Look-ups in named tables: a row name and a column name give one cell, copied from the table.

vaz.csv
,nuni,rizokol,pir,fol,vav,tuzozus,rebitop
lavap,132,134,71,102,100,79,201
laguve,77,80,81,94,154,78,128
dom,166,86,101,156,183,92,135
lano,53,111,128,121,70,143,78
piv,85,97,103,189,85,101,165
nen,146,124,115,60,90,106,59
lugit,109,117,126,121,82,150,55
loso,121,83,117,123,198,98,115
romun,142,123,116,119,179,133,92

piv, pir -> 103
lavap, pir -> 71
piv, rizokol -> 97
laguve, fol -> 94
lugit, rebitop -> 55
dom, rebitop -> 135
nen, rizokol -> 124
romun, nuni -> 142
piv, nuni -> 85
loso, rizokol -> 83
laguve, tuzozus -> 78
lugit, fol -> 121
lano, tuzozus -> 143
lugit, pir -> 126
lavap, rizokol -> 134
loso, nuni -> 121
loso, rebitop -> 115

Table tor
	sav	zovosi	fem	rasul	fim	pilesag	ter	lef	vafami
gem	624	162	183	391	381	401	579	471	31
nurose	258	668	601	351	568	478	227	315	31
mev	577	507	583	724	305	488	685	674	31
napuzes	264	735	693	393	527	488	250	344	31
sabug	266	760	719	410	516	498	254	351	31
giz	608	139	157	350	398	393	537	432	31
naf	623	454	530	737	297	489	747	705	31
nepe	498	601	667	687	324	508	589	614	31
ronima	235	452	372	247	704	425	170	252	31
ragis	250	576	497	300	618	444	200	286	31
gafiv	595	126	139	325	421	390	511	410	31
lanam	719	372	454	759	280	471	848	761	31
dusefur	690	305	364	641	301	444	778	670	31
zuv	620	160	183	388	380	400	573	466	31

zovosi of ronima is 452
rasul of nurose is 351
rasul of mev is 724
sav of napuzes is 264
lef of lanam is 761
zovosi of gem is 162

zubod =
         dumisep  dirifo  vefala  zomive  dis
mam           64     168     138     164  162
dopaz         72     103     144     123  129
lofod         89     168     138     158  156
dazedag       67     106     145     127  132
pelege        66     112     144     131  135
bub           85     203     134     179  172
linikan       83     214     132     185  177
lim           89     190     135     169  165
kede          65     160     141     162  161
guradug       64     154     141     158  158
goro          63     124     145     140  144
navov         80     219     131     187  179
lusipit       81     179     133     160  156

dirifo of navov is 219
dirifo of guradug is 154
dumisep of navov is 80
dirifo of lim is 190
dis of dazedag is 132
vefala of mam is 138
vefala of goro is 145
dumisep of mam is 64

Table puzab
	suk	pagi	ren	nefifir	saf	zuvusu
ladu	-26.7	-16.1	-54.6	36.2	-8.4	73.8
kuvoge	59.4	32.9	65.8	-24.6	28.2	-47.7
momalat	56.0	19.4	17.8	-17.6	20.0	19.7
zere	-48.3	-18.8	-52.9	49.4	-11.0	60.3

What is the saf of ladu in puzab?
-8.4
What is the saf of zere in puzab?
-11.0
What is the zuvusu of ladu in puzab?
73.8
What is the saf of kuvoge in puzab?
28.2
What is the pagi of ladu in puzab?
-16.1
What is the ren of zere in puzab?
-52.9
What is the suk of zere in puzab?
-48.3
What is the zuvusu of momalat in puzab?
19.7
What is the pagi of momalat in puzab?
19.4
What is the nefifir of kuvoge in puzab?
-24.6
What is the ren of ladu in puzab?
-54.6

Table lalaros
columns: kimed, beranez, sakefu, totav, tava
zuf: [472, 586, 431, 512, 634]
tunimez: [445, 331, 368, 171, 617]
dodula: [438, 747, 472, 406, 231]
peloni: [430, 397, 348, 346, 511]
punoz: [510, 416, 330, 634, 573]
difop: [200, 511, 499, 411, 511]
fudesen: [297, 613, 396, 886, 341]

punoz, kimed -> 510
dodula, beranez -> 747
punoz, totav -> 634
tunimez, beranez -> 331
punoz, beranez -> 416
dodula, tava -> 231
peloni, totav -> 346
peloni, sakefu -> 348
punoz, sakefu -> 330
peloni, beranez -> 397
peloni, kimed -> 430
dodula, totav -> 406
difop, beranez -> 511
difop, kimed -> 200

gelozuz =
columns: nugik, purad, karo
refozem: [176, 383, 268]
zamevu: [576, 333, 472]
tasi: [361, 353, 353]
negulu: [646, 360, 591]
geb: [607, 333, 494]
pib: [114, 398, 257]
setet: [103, 410, 252]
runurir: [194, 380, 280]
sifa: [143, 390, 260]
maras: [253, 371, 301]
tufep: [833, 327, 670]
fusozo: [681, 353, 607]
sodu: [796, 334, 660]

What is the karo of tasi in gelozuz? 353
What is the purad of zamevu in gelozuz? 333
What is the purad of pib in gelozuz? 398
What is the karo of zamevu in gelozuz? 472
What is the karo of sifa in gelozuz? 260
What is the karo of geb in gelozuz? 494

Table dosug
	ramufet	kipo
bapu	121	52
rulo	213	150
zon	155	115
kif	118	111

What is the ramufet of bapu in dosug?
121
What is the kipo of zon in dosug?
115
What is the ramufet of rulo in dosug?
213
What is the kipo of rulo in dosug?
150
What is the ramufet of kif in dosug?
118
What is the kipo of bapu in dosug?
52
What is the ramufet of zon in dosug?
155
What is the kipo of kif in dosug?
111
Row with the largest kipo: rulo

sabeza:
columns: pigatef, rin, zoka, legoko, funu
tapu: [144, 160, 159, 155, 145]
zap: [160, 137, 144, 207, 162]
mov: [160, 135, 140, 206, 161]
mefeful: [164, 128, 130, 214, 165]
vedu: [185, 125, 93, 116, 179]
gupe: [149, 170, 160, 110, 148]
paf: [195, 117, 84, 123, 187]
piz: [152, 151, 158, 188, 154]
lir: [161, 132, 136, 210, 162]
naf: [223, 93, 32, 85, 209]
tisagom: [148, 166, 170, 154, 149]
bitu: [192, 128, 89, 88, 183]
mik: [183, 137, 104, 95, 176]

tisagom, funu: 149
vedu, rin: 125
mov, rin: 135
tisagom, pigatef: 148
bitu, rin: 128
zap, zoka: 144
mov, legoko: 206
vedu, funu: 179
zap, rin: 137
zap, pigatef: 160
mefeful, zoka: 130
lir, funu: 162
tisagom, rin: 166
mov, pigatef: 160
Which row has the largest zoka? tisagom

bev.csv
,gebopo,bosufi
rotatut,98,79
zegun,98,86
dusuduf,96,102
fof,202,221
rosofo,95,135
zuzaku,171,250
lomop,177,240
zif,99,30
lefus,98,81
nodizeg,206,212
tabesin,162,125
viteb,98,74

bosufi of zuzaku: 250
bosufi of rosofo: 135
gebopo of lomop: 177
gebopo of tabesin: 162
gebopo of rosofo: 95
bosufi of nodizeg: 212
bosufi of rotatut: 79
bosufi of lefus: 81
bosufi of zegun: 86
gebopo of zegun: 98
bosufi of viteb: 74
bosufi of tabesin: 125
gebopo of fof: 202
Row with the largest gebopo: nodizeg

vib:
|  | bifikoz | zuzo | bopuzon | vipara | sapelag | laveli | nazodub | pozogi | pabigi | vut |
|---|---|---|---|---|---|---|---|---|---|---|
| basuz | -45 | -17 | -58 | -39 | -60 | -15 | -36 | 2 | -23 | -27 |
| bomev | 12 | -68 | -24 | -9 | -22 | -68 | -1 | 29 | -58 | -6 |
| suf | -17 | -37 | -60 | -37 | -60 | -36 | -30 | 16 | -36 | -26 |
| pivev | -5 | -48 | -52 | -30 | -52 | -48 | -23 | 21 | -44 | -22 |
| nor | -58 | -10 | -46 | -33 | -48 | -8 | -32 | -5 | -19 | -22 |
| kidiz | -18 | -32 | -53 | -34 | -54 | -31 | -27 | 11 | -32 | -25 |
| gakor | 8 | -62 | -35 | -17 | -34 | -62 | -9 | 27 | -54 | -12 |
| muka | -38 | -64 | 65 | 45 | 65 | -64 | 43 | 11 | -61 | 42 |
| beb | 11 | -76 | -3 | 5 | -1 | -77 | 12 | 31 | -65 | 7 |
| vafon | -46 | -54 | 67 | 44 | 68 | -53 | 42 | 4 | -53 | 41 |
| dofegi | -8 | -79 | 43 | 34 | 45 | -80 | 37 | 24 | -70 | 32 |
| bef | -56 | -58 | 70 | 48 | 70 | -58 | 43 | 6 | -58 | 46 |

muka, pozogi: 11
nor, zuzo: -10
basuz, zuzo: -17
basuz, vut: -27
basuz, nazodub: -36
vafon, bopuzon: 67
basuz, bifikoz: -45
suf, vipara: -37
muka, zuzo: -64
suf, bopuzon: -60
bef, pozogi: 6
kidiz, zuzo: -32
beb, bopuzon: -3
vafon, vut: 41
muka, sapelag: 65
beb, nazodub: 12
bomev, laveli: -68
vafon, pozogi: 4
basuz, vipara: -39
suf, laveli: -36

